Each row has a class, written after it.
[ 317  256 -309   16  624 -455  622  418  153  127  557   74  -26 -581
  156 -798 -694  355 -406 -161   34  -39 -608 -356   23 -618 -220 -284
  601 -213  -12  170   29 -225  -46 -197 -103  321  393]
(216)
[ 194 -106  225   21 -623 -624  551 -439    5 -236  -32 -211  -28   27
 -134 -432   92   22 -149  259  274 -274   35 -864  243  -39 -109  568
  588  482 -198 -245  163 -161  -48 -189  319  -87  190]
(141)
[ 253  291 -199  -31  715 -458  564  499  241   80  470  143  -35 -454
  176 -751 -686  320 -333  -75   74   36 -592 -264   89 -502 -322 -344
  542 -181   89  193    5 -146  -39 -192    3  391  286]
(156)
[  74   69  124 -106 -238 -595  181 -296  403 -198 -148  -93 -117 -109
  236   20  197  -95 -182  109  203  -75 -235 -338 -159   75 -147  245
  798   50  153  -84    4 -381    3   92  300  166 -199]
(141)
[ -80   -8 -143 -151 -403  762 -138 -336  131  -52 -717 -528   84 -471
 -262  275  547   15  104  139   72  -61   57  -38  -96  540  471  492
  151 -214  370   59   19   48 -379 -268 -321 -367 -110]
(216)
[-157  177  -68 -330 -352 -322 -521 -310 -720  -15  159 -351 -144  241
  -36 -199 -147  -83    5  599 -386 -301  292 -119   65   56  299 -488
   13 -282 -336 -409 -247  286  197 -102  442  189  323]
(186)
[  91 -211  373  -96 -638 -488  578 -385   45 -279 -119 -127   42  255
 -183 -369  141    0 -188  373  306 -176   54 -759  232  113  -73  547
  490  488  -93 -225  130 -162 -137 -165  299 -199  117]
(88)
[  95   37  116 -134  -40 -690  144  -73  480 -110  -18  121  -56 -167
  400  -54  187  -37 -224   20  136  129 -365  -42 -244  -78 -236   37
  554  146  189  -47    3 -428  138  247  239  192 -245]
(121)
[ 108   19  -93 -111 -444  605    7 -351   46   38 -569 -458  117 -419
 -268  190  554   82   -1  212  161 -197   21 -203  -72  341  361  471
  230 -186  279   42   25   16 -347 -233 -297 -290  -42]
(121)
[ 130  -35   74 -107  -10 -591  154  -66  498 -114   27   24  -34 -211
  383   47  130   -6 -175  -95  206   -4 -377 -130 -250  -85 -221   27
  601   75  175   18  -29 -404  118  236  140  171 -191]
(156)
[ 172  309 -232  -87  640 -446  523  477  236    6  392  114  -28 -455
  115 -729 -668  313 -339  -10   68   51 -570 -281   85 -455 -259 -294
  558 -153  107  132  -15 -207  -76 -220  -24  308  285]
(121)
[ 135 -284  492 -106 -490 -477  537 -427   84 -429 -191  -73   -5  176
 -225 -322  188   19 -188  263  248 -116  -99 -593  250  209 -181  530
  298  607   23 -156   89  -82 -112 -141  393 -252   76]
(51)
[ -77  193 -115 -298 -516 -317 -420 -152 -654  126  187 -324 -122  303
  -38 -305    4   31 -194  639 -342 -328  216 -162   35 -108  298 -497
   31 -228 -314 -428 -298  212  180 -143  290  178  264]
(121)
[-199  247  -29 -392 -410 -236 -573 -157 -693   -5   57 -325 -122  366
 -101 -188  -80  -65  -28  698 -462 -325  422  -49   96  103  332 -544
  -47 -299 -266 -423 -267  351  151 -131  424  167  228]
(88)
[  47  136   14  -23 -132 -620  100 -238  412 -181  -61  -58 -118 -235
  349   -2  109  -64 -111  -43  166  -93 -261 -291 -199  -10 -182  149
  774   15  138  -52   24 -355   99  136  279  246 -200]
(216)
[  97 -185  291   86 -672 -556  572 -397   69 -277  -60 -188   28  171
 -202 -378  160   31 -221  238  316 -236 -122 -899  246   80 -182  539
  377  592 -160 -188   76 -157  -52 -201  256 -325  218]
(51)
[  -9   45   32 -143 -121 -618  185 -170  510 -259 -155 -129  -58 -282
  342  -40  189   14 -122  -16  151  -78 -334 -195 -251   68  -86  207
  760   44  232  -64    7 -350   14   71  283  156 -241]
(200)
[ 220  -13   35   18   -6 -731  213 -153  522  -29   56   50  -94 -312
  477 -118  222    9 -265 -130  258  -29 -457 -170 -267 -220 -288   95
  673  152   58   62  -63 -464  194  253  193  178 -200]
(200)
[ 111  105   47   27 -206 -645  126 -334  380 -180  -71  -38 -102 -203
  380   29  120 -263  -14  -92  291  -53 -225 -276 -202   -6 -131  267
  766   30   63  -40   53 -392  142  103  247  292 -210]
(9)
[ 179   19   58  -85 -146 -627  139 -169  381  -63  -19   30  -97 -174
  323  -20  181  -28 -246   44  220    5 -358 -212 -234 -104 -213   59
  661   67  129  -85  -63 -409  108  133  179  139 -196]
(36)
[  40   17   16 -173 -251 -669  159 -217  487 -171 -145 -209 -106 -267
  224  -72  235   46 -255   72  112 -124 -350 -287 -197   24 -114  239
  747   98  116  -74  -67 -398   55   72  238   24 -134]
(186)
[  83 -172  387   13 -622 -557  523 -393    9 -407 -154  -79    1  201
 -227 -317  140   28 -137  280  212 -185   11 -779  315  160 -217  551
  405  595  -79 -222  156  -57 -117 -191  399 -218  114]
(88)
[-174  268 -225 -309 -364 -302 -432 -184 -685    3  165 -427 -132  215
 -101 -259 -194   49   54  622 -376 -423  329 -223   91    0  351 -467
  154 -297 -220 -448 -175  336  127 -182  405  333  279]
(119)
[-230  170 -140 -343 -352 -235 -400 -218 -632 -102  126 -433 -104  294
  -52 -200 -194    7   26  574 -353 -372  311 -203   77  125  339 -420
   98 -276 -181 -408 -197  285   97 -157  441  258  253]
(9)
[  99  112  -25  -73 -203 -601  127 -235  427 -137 -100 -136  -89 -313
  287  -29  169  -94 -104  -57  205 -100 -258 -327 -218  -13  -81  241
  761   -2  125  -61   17 -359   60   97  173  190 -183]
(216)
[-150  216  -96 -306 -343 -227 -550 -134 -649   57  116 -316 -161  297
  -13 -212 -102  -54  -63  594 -317 -225  259  -39   52   45  303 -557
  -11 -306 -249 -383 -303  318  165 -154  319  244  216]
(141)
[ 133 -279  451 -109 -580 -506  530 -434   64 -419 -215  -99  -19  234
 -240 -342  190   -6 -167  297  213  -61  -89 -638  262  234 -154  603
  266  592    4 -223   58  -86 -148 -209  418 -194   76]
(119)
[ 141   56  -45  -50  -90 -790  183 -209  410    6   55  -49 -121 -337
  483 -173  195    8 -150  -10   83  -48 -354  -77 -287 -179 -124  103
  778  131   29  -78   56 -407  199  125  256  263 -168]
(51)
[  69 -224  365   19 -673 -537  496 -489    6 -411 -154 -145   -3   82
 -234 -354  200   -1 -167  260  181 -190  -56 -783  256  167 -167  582
  299  585 -125 -215  113 -115  -62 -156  357 -349  165]
(36)
[  15 -262  391   -1 -703 -461  502 -432   53 -427 -178 -130   35  253
 -252 -272  162  -37 -142  275  236 -138    4 -807  278  198  -94  581
  276  626 -123 -204   99 -160  -70 -167  337 -395  156]
(200)
[  32   52  118  -98 -165 -673  213 -274  447 -200  -58  -81  -63 -165
  360  -40  123 -120 -120   60  235  -83 -251 -234 -190   31 -138  201
  777   26   95  -54   23 -402   96   91  305  213 -191]
(186)
[ 166 -267  512  -76 -473 -453  520 -376   81 -458 -237   23  -11  249
 -269 -286  189   19 -148  262  227  -21  -52 -584  304  251 -283  583
  199  665   69 -200  104  -86 -149 -112  432 -253   17]
(36)
[-174  210   14 -372 -358 -291 -499 -139 -559  -60   44 -242 -175  421
  -73 -237  -57  -60  -77  692 -381 -197  307   62  127  166  192 -522
  -74 -175 -160 -422 -268  331  113 -178  497  230  185]
(132)
[ 121   82  -11 -136 -190 -659  179 -210  468 -104  -85 -161 -133 -248
  280 -109  174    5 -210   80  186 -122 -299 -300 -191  -26 -149  209
  853   63  124  -71  -41 -348    1   94  307  206 -158]
(216)
[ 260  413 -303  -12  544 -605  445  359  103   -6  405   26  -75 -638
  167 -871 -598  234 -262  -89    5  -37 -454 -369   85 -499 -188 -228
  652 -158    3   30   89 -187   12 -265    2  376  403]
(186)
[  51  -21  -63 -126 -369  643  -87 -310   82  -45 -635 -435  110 -414
 -195  274  602   21   81  129  157 -117   50  -56  -91  466  398  436
  164 -189  320  101    2   82 -295 -218 -286 -262 -127]
(200)
[ -34   55   67 -159 -393  670  -48 -285  126 -103 -698 -374   87 -177
 -510  302  522  121 -112  314  139 -163   74 -260   30  554  203  460
  122  -78  456    3   -7  -25 -441 -210 -271 -533  -66]
(51)
[ -21 -178  297   70 -617 -680  498 -424   27 -385 -114 -126    7  113
 -108 -383  155   30 -114  233  130 -199  -29 -768  252  181 -190  546
  333  635 -213 -219  166 -120   21 -147  450 -274  154]
(88)
[ 169   19  -96 -115 -303 -682  160 -215  403  -69   16 -221  -97 -303
  325  -37  213   36 -217  -52  141 -226 -315 -318 -246 -132  -72  207
  821   43  -14  -36  -60 -377  137  128  171  220 -110]
(216)
[ -42  -98 -104 -106 -420  549  137 -379  141  -75 -516 -529  137 -355
 -150  160  558  213  -51  157  126 -246  -75 -238  -77  478  290  531
  282 -160  293   78   50  -33 -292 -212 -215 -279  -70]
(36)
[ -22   -7 -112 -161 -479  733 -151 -280   35 -155 -731 -475  115 -404
 -417  394  553   95   48  147  114 -173   65 -201  -34  500  402  491
  126 -180  399   18    7   57 -392 -239 -385 -391  -90]
(121)
[-183  198 -126 -307 -404 -311 -414 -165 -548   29  181 -369 -118  285
   24 -286  -86  -15  -67  599 -363 -347  298 -119   65   -4  311 -508
   37 -270 -254 -393 -270  269  197 -134  414  262  248]
(119)
[-252  266    6 -386 -211 -266 -601 -105 -637  -98  108 -248 -127  375
  -56 -132 -215  -50   42  640 -442 -201  357  -49  123  141  187 -601
  -67 -240 -161 -406 -227  361  165  -33  525  232  200]
(121)
[-218  193 -146 -341 -431 -245 -487 -130 -622   37  117 -408  -97  244
   -9 -264  -53   13  -86  589 -358 -324  268 -109   22   52  357 -494
    1 -273 -263 -401 -305  261  176 -175  311  141  257]
(88)
[ 216  280 -161  -90  686 -348  540  511  234   19  386  156  -37 -406
   65 -664 -703  300 -335    5   15   58 -456 -208  126 -407 -263 -359
  551 -190  134  181   40 -108 -133 -244  -18  294  289]
(132)
[ 351  328  -24 -114  574 -380  519  270  236   25  354  209 -104 -395
   90 -671 -636  115 -396  -27  109   84 -379 -360  123 -510 -276 -276
  669 -180  147  155   27 -242  -63 -110   62  308  253]
(9)
[ 125 -290  505 -102 -574 -469  521 -381   71 -465 -169  -93  -13  276
 -235 -229  137  -13 -152  284  239  -85  -59 -684  267  235 -183  558
  327  591   23 -177   89  -96 -134 -149  428 -176   55]
(156)
[  51  111   76  -93 -227 -582   56 -256  369 -200 -200  -26 -115 -167
  229   31  233 -100 -119   75  144  -40 -221 -224 -191   73 -131  218
  700   76  164 -105   24 -356   18  110  245  122 -212]
(88)
[   1  -42  -55  -71 -482  609    8 -372  104  -48 -644 -432   83 -330
 -369  262  587  127  -73  191  124 -170   46 -308  -25  506  290  567
  159  -79  296   30    4  -58 -340 -213 -305 -472  -44]
(119)
[ 257  378 -225  -11  576 -510  468  300  126    1  325  123  -99 -532
   93 -737 -559  206 -312  -34   55    9 -418 -402   70 -373 -241 -169
  627 -206   63   61   83 -204  -50 -189   27  325  325]
(121)
[-153  183 -197 -306 -464 -318 -462 -188 -586   46  150 -410 -129  161
    7 -340  -11  -42  -93  562 -331 -330  233 -100   42  -33  353 -469
   16 -255 -299 -407 -321  247  209 -170  312  207  298]
(119)
[ 240  274 -156  -29  849 -435  619  507  328  188  500  190    8 -360
  237 -766 -641  306 -376   -7  154   71 -579 -182   41 -500 -355 -373
  508 -200   94  235   12 -181   -8 -151  -25  340  225]
(51)
[  -1  -38 -120  -94 -468  594    9 -367   52  -32 -617 -473  118 -408
 -282  181  589  108  -20  142  242 -226  -28 -234  -77  446  359  587
  195 -115  274   53  -11  -55 -320 -271 -341 -354  -22]
(88)
[-249  288 -101 -295 -433 -296 -515 -115 -616   10  103 -359 -140  332
  -25 -255 -153  -47  -36  635 -437 -270  326 -110   71   59  301 -534
   -3 -258 -238 -464 -259  291  146 -215  455  198  225]
(132)
[ 188   47   -2  -74  -71 -680  161 -112  450  -41   -4   50  -63 -278
  388 -119  253  -32 -188  -51  202   20 -377  -93 -266 -158 -153  142
  628  119  127  -40   16 -428  137  200  153  189 -216]
(88)
[  65   27  -26 -138 -284 -667  145 -275  475 -211 -134 -218 -154 -272
  243    0  225   -6 -171   18   88 -154 -302 -294 -198   48  -83  265
  824   68  119  -83  -40 -350   53   35  286  153 -164]
(119)
[ 279  278 -180   -8  681 -406  612  467  221  118  477  162  -15 -417
  122 -737 -695  268 -372  -47   59   43 -498 -269   97 -530 -303 -326
  550 -195   90  171   36 -204  -93 -200  -40  302  319]
(132)
[  81  -54  -83 -126 -392  672   18 -336   67    7 -588 -489   96 -380
 -301  279  533  112  -17  155  167 -190   21 -186  -84  397  388  507
  236 -183  319   77   32  -12 -379 -214 -324 -289  -76]
(141)
[ -88  -25 -125  -23 -498  649  -32 -354  103  -21 -618 -500  101 -367
 -250  306  535   76   28   91  207 -142    8 -304  -87  489  391  562
  194 -131  313   57    8  -62 -293 -235 -353 -382  -62]
(141)
[ -91  -24 -129 -177 -445  669  -47 -311  140 -165 -700 -586   99 -471
 -294  289  524  101   91  159   87 -234   99 -200  -34  571  433  534
  277 -209  354   33   46   71 -381 -314 -240 -335  -68]
(156)
[  -1    3 -171  -72 -423  608   -9 -338  104  -13 -635 -459   81 -342
 -236  211  537  129    9  132  206 -160  -28 -235  -66  494  324  528
  194 -145  307   45  -30   16 -313 -285 -295 -302  -58]
(9)
[-183  246 -181 -384 -331 -285 -592 -169 -745  -24  172 -359 -132  205
  -20 -192 -166   14   18  572 -455 -309  333 -162   45   30  349 -560
   43 -306 -297 -434 -227  333  213 -111  373  226  333]
(88)
[  12  -11 -194  -51 -445  509  128 -381  127   26 -450 -567  115 -547
 -132   71  524  157  -42  103   95 -309   26 -204  -84  299  360  523
  374 -190  189   60  101  -43 -255 -272 -247 -284   16]
(132)
[-110  284 -155 -289 -455 -233 -637 -191 -821   83  194 -322 -125  214
 -147 -174 -161 -111   18  608 -342 -325  392 -188   49  -73  358 -552
  -32 -323 -311 -484 -245  301  178  -89  260  149  334]
(36)
[ -33  -62  -95    7 -442  574   30 -381   65   -1 -553 -441  132 -320
 -221  244  614  122  -50   91  224 -185  -45 -323 -111  463  280  552
  140  -95  264   66   -9  -99 -258 -188 -318 -416  -33]
(200)
[ 153   26 -143  -99 -207 -791  196 -267  451 -160  -55 -209 -141 -427
  377 -172  278  140 -180  -85  145 -246 -456 -241 -239  -95 -146  310
  821  150   27  -29  -35 -354  145   85  276  276 -121]
(88)
[ -39  -51 -113  -54 -430  635   49 -391  102  -64 -623 -499   92 -348
 -259  223  524  124  -44  142  162 -183  -15 -289  -67  524  306  541
  195 -134  338   51   -2  -42 -348 -273 -251 -386  -30]
(9)
[  75  103 -115  -47 -218 -697   72 -260  429 -124 -101 -217 -187 -365
  334  -65  213   18 -153  -21  140 -179 -336 -320 -218  -34 -135  246
  864   37   40  -55  -42 -337  101   65  253  234 -158]
(121)
[ 254  379 -248  -86  674 -480  567  467  257   13  488   47  -30 -470
  155 -814 -670  343 -391  -31  165  -73 -575 -420   68 -520 -276 -340
  645 -227  193  111  -44 -197  -69 -244  -35  396  332]
(51)
[-194  158 -104 -402 -434 -214 -330 -213 -612  -88  158 -474  -82  310
  -83 -176 -219   32   23  661 -389 -451  394 -280   70   59  409 -455
  209 -342 -180 -441 -191  270   57 -150  443  228  249]
(36)
[ 107 -166  303  -56 -622 -503  587 -382   12 -257 -126 -127   22  251
 -213 -357   79  -15 -150  355  272 -140   89 -860  229  114  -69  537
  530  439  -95 -287  167 -170 -174 -196  255 -155  160]
(119)
[   3  -13  -16 -139 -437  506   75 -380   83  -54 -559 -461   95 -263
 -202  166  558  173  -32  299   50 -213   37 -167   -4  463  284  463
  305  -88  303   21   74   26 -311 -236 -122 -232  -96]
(51)
[ 256  327  -78 -110  559 -463  482  312  193  -16  349  143  -85 -382
   29 -709 -625  136 -353   19   32   51 -377 -379  146 -443 -277 -247
  611 -160   80   82   25 -211  -88 -156   74  263  321]
(119)
[-191  221 -181 -253 -405 -412 -430 -214 -608   72  208 -364 -167  228
   98 -346 -113  -35  -28  564 -454 -314  267  -93   34  -23  352 -504
   82 -278 -378 -419 -216  256  271 -190  441  293  248]
(119)
[ -12  -16 -215    8 -512  557  -33 -434   60   24 -595 -507   72 -500
 -178  187  620  130   51   42  163 -230   14 -286  -92  389  391  605
  215 -101  185   56   12  -36 -208 -255 -329 -332  -19]
(200)
[ 191  186  -15   23 -214 -688  150 -274  336  -48  -40  -53  -93 -323
  319 -107  177 -125  -74   -9  216  -67 -269 -238 -221 -133 -122  226
  731   49   89 -117   57 -388   73   91  210  263 -143]
(186)
[ 107 -153  344    1 -689 -495  494 -467   13 -375 -190 -142   -9  103
 -274 -333  148  -36  -95  218  244 -195   81 -778  272  126 -114  670
  373  603  -98 -232  156  -88  -84 -165  348 -262  145]
(9)
[ 232 -187  255  -27 -622 -506  625 -413   25 -189  -74 -181    5   85
 -200 -424  101   28 -188  262  325 -257   42 -851  240   13  -82  555
  542  456 -151 -216  128 -156 -143 -202  228 -170  217]
(132)
[ 111 -262  382  -45 -548 -498  533 -444   53 -395 -184  -96   -8  107
 -186 -348  162  -11 -105  232  255 -127  -30 -590  235  189 -143  628
  345  549  -65 -215  156  -90 -122 -182  391 -186   69]
(36)
[ 136 -284  349   59 -607 -600  558 -449   59 -438 -138  -94  -34  135
 -159 -345  177   32 -179  144  204 -205  -68 -788  292  143 -228  568
  327  673 -186 -167  139 -122  -40 -144  415 -240  165]
(132)
[ 129 -230  579 -144 -538 -421  445 -399   62 -472 -299  -42  -38  325
 -367 -253  219  -39 -205  365  285  -34  -64 -630  330  328 -258  555
  242  627  137 -217   14  -35 -220 -216  395 -299   47]
(51)
[-196  178    9 -379 -409 -166 -496 -102 -610  -10  111 -274  -81  430
 -103 -133 -107  -57 -106  662 -285 -263  308 -107   49   98  273 -591
 -120 -312 -151 -408 -356  282  114 -110  317  115  210]
(36)
[ 193   56   -2  -67 -176 -687  125 -153  363   -2    8    2  -89 -206
  325  -78  225  -36 -198   10  193  -16 -325 -218 -257 -187 -110  109
  616  134   69  -99  -37 -429  147  211  151  158 -168]
(141)
[ 107  437 -351  -30  635 -515  491  434  235   13  361   29  -44 -611
  173 -810 -621  360 -312  -60   34  -43 -440 -443   60 -427 -259 -220
  679 -214  128   58   89 -174  -43 -229   34  321  343]
(88)
[  29 -180  330    9 -703 -538  464 -411  -13 -455 -184  -86  -25  167
 -304 -258  132   40 -156  253  134 -185   22 -870  293  173 -169  543
  339  600  -87 -277  135 -126  -94 -150  342 -344  157]
(36)
[ -38    6  -86 -113 -405  571   66 -342   99    3 -562 -523  136 -297
 -164  174  531  166  -33  224  140 -199   25 -218  -46  512  308  475
  295 -244  255   46   64   49 -311 -280 -203 -243  -61]
(186)
[-155  234  -29 -380 -327 -237 -578 -192 -750   12  159 -306 -140  351
 -100 -210 -189  -40  -52  676 -405 -246  270 -132   78   79  238 -585
  -51 -294 -252 -435 -309  303  133 -100  407  156  301]
(36)
